[[ -1 -35 -17]
 [ -7 -28 -12]
 [  3 -19   4]
 [-19 -29 -11]
 [-12 -44  -6]]
->
[ -1 -28   4]

[[-18  -9  19  21 -37]
 [ 17  -2  -1  11 -33]
 [ -9  13  18 -19  36]
 [  6  42 -39   4  -5]
 [ 35 -22  14 -33  25]]
->
[-18  -2  18   4  25]

[[  0  42   2]
 [-27  37  -7]]
->
[ 0 37]

[[ 42  14 -30 -27]
 [-11 -40   5  42]
 [-40  -8  38  -2]
 [-18 -40  18  42]
 [  0  47  -9 -39]]
->
[ 42 -40  38  42]

[[ 10  39   6]
 [-10  28 -11]
 [ 18  35  18]
 [-14  28 -11]
 [  6  40  10]]
->
[10 28 18]

[[-31 -52  -9 -32   9]
 [  1  12  -7  20 -22]
 [-14  15  10  -4  25]]
->
[-31  12  10]

[[-17 -34 -44]
 [ 18   7   1]
 [ 18   9   4]
 [ 14  16  19]]
->
[-17   7   4]
---
[[ -3 -14  28  -8   1 -13 -19   5  11  16]
 [ -3 -27  -6 -21  -1 -16   5 -22   1   2]
 [ -6 -19 -15  -3  -4  -3   8  -7  28  -3]
 [ 12 -45 -12 -37 -17   1 -20 -43   1  -2]
 [  0 -32   3 -20  -8 -16  -1 -24 -11   4]
 [  9 -33  -4 -34  -4 -29   3 -30   5  16]
 [  9 -14  18 -12  -6  -4  -3 -11  -2 -10]
 [  4 -37  -6  -9 -52 -10  16 -20   3  11]]
->
[[ 11   3 -20  16 -10 -52  -9  -6 -37   4]
 [-10  -2 -11  -3  -4  -6 -12  18 -14   9]
 [ 16   5 -30   3 -29  -4 -34  -4 -33   9]
 [  4 -11 -24  -1 -16  -8 -20   3 -32   0]
 [ -2   1 -43 -20   1 -17 -37 -12 -45  12]
 [ -3  28  -7   8  -3  -4  -3 -15 -19  -6]
 [  2   1 -22   5 -16  -1 -21  -6 -27  -3]
 [ 16  11   5 -19 -13   1  -8  28 -14  -3]]

[[  1 -10  40  16 -23  -5   4   1   9  19  -4]
 [  2  -3   3   1   6  -1   0  -2   0  -2   4]
 [  1  -1   3  -1   4   6  -7   2   9   3   4]
 [ -6  -6  15  23 -19  10  16   4 -10 -13 -12]
 [ -8   4 -27  23  -1 -28 -13 -28  10  18 -27]]
->
[[-27  18  10 -28 -13 -28  -1  23 -27   4  -8]
 [-12 -13 -10   4  16  10 -19  23  15  -6  -6]
 [  4   3   9   2  -7   6   4  -1   3  -1   1]
 [  4  -2   0  -2   0  -1   6   1   3  -3   2]
 [ -4  19   9   1   4  -5 -23  16  40 -10   1]]

[[  0   0   0   0   0   0]
 [ -2  20 -11  -9 -21   2]
 [  4 -16  34  -4  -2  23]
 [ -2  23  10   6  -3   5]
 [ 13  14 -12  43  40   3]
 [ -3  35   6  -3 -14  10]
 [-26  11 -14 -32  24  20]
 [-10   9   0  29 -22  -4]]
->
[[ -4 -22  29   0   9 -10]
 [ 20  24 -32 -14  11 -26]
 [ 10 -14  -3   6  35  -3]
 [  3  40  43 -12  14  13]
 [  5  -3   6  10  23  -2]
 [ 23  -2  -4  34 -16   4]
 [  2 -21  -9 -11  20  -2]
 [  0   0   0   0   0   0]]

[[ 41 -21 -16  -8  28  43   1]
 [ 30  -6  -6  -6   8  22  -8]
 [ 13 -18   6 -18   6  -3  -6]
 [ 40 -10  -9 -11  16   8   2]
 [ 39  -7  -9  -4   6  32  -6]
 [ 39 -32  18  -6   5 -18 -17]
 [  8 -49  10  22  17   4  12]
 [ 37 -26  14  -5  15 -12 -24]]
->
[[-24 -12  15  -5  14 -26  37]
 [ 12   4  17  22  10 -49   8]
 [-17 -18   5  -6  18 -32  39]
 [ -6  32   6  -4  -9  -7  39]
 [  2   8  16 -11  -9 -10  40]
 [ -6  -3   6 -18   6 -18  13]
 [ -8  22   8  -6  -6  -6  30]
 [  1  43  28  -8 -16 -21  41]]

[[ 29   4  10  17  13 -40 -10 -23]
 [  9   4 -14   7 -26  12   9 -15]
 [ 15   6 -21   8 -20  20   7 -18]
 [-17 -51   0 -18   5  21 -13  11]
 [-45 -10  11  -8  -1  35   3  -9]
 [ 26   1  13  16  14 -39  -8 -23]
 [-20 -52   1 -16   9  31   4   4]]
->
[[  4   4  31   9 -16   1 -52 -20]
 [-23  -8 -39  14  16  13   1  26]
 [ -9   3  35  -1  -8  11 -10 -45]
 [ 11 -13  21   5 -18   0 -51 -17]
 [-18   7  20 -20   8 -21   6  15]
 [-15   9  12 -26   7 -14   4   9]
 [-23 -10 -40  13  17  10   4  29]]

[[ 37 -10 -13   5  -2 -24  29  18]
 [-42   8   3  -6  12  22 -18 -24]
 [-15   8  19  -2 -11  13 -29  -1]
 [-30   2 -11  -5  15  17   2 -23]
 [ 14   3  17   2 -18  -6 -16  17]
 [ 38  -5   4   5 -17 -24   9  22]
 [-42   8   5  -6  10  22 -21 -24]
 [ 25 -10 -18   3   6 -18  29   8]
 [-13   8  19  -1 -12  11 -29   0]
 [ 38  -5   5   5 -17 -23   8  22]
 [-13  -4 -18  -2  15   5  17 -15]
 [ 34 -10 -15   5   0 -23  29  15]]
->
[[ 15  29 -23   0   5 -15 -10  34]
 [-15  17   5  15  -2 -18  -4 -13]
 [ 22   8 -23 -17   5   5  -5  38]
 [  0 -29  11 -12  -1  19   8 -13]
 [  8  29 -18   6   3 -18 -10  25]
 [-24 -21  22  10  -6   5   8 -42]
 [ 22   9 -24 -17   5   4  -5  38]
 [ 17 -16  -6 -18   2  17   3  14]
 [-23   2  17  15  -5 -11   2 -30]
 [ -1 -29  13 -11  -2  19   8 -15]
 [-24 -18  22  12  -6   3   8 -42]
 [ 18  29 -24  -2   5 -13 -10  37]]
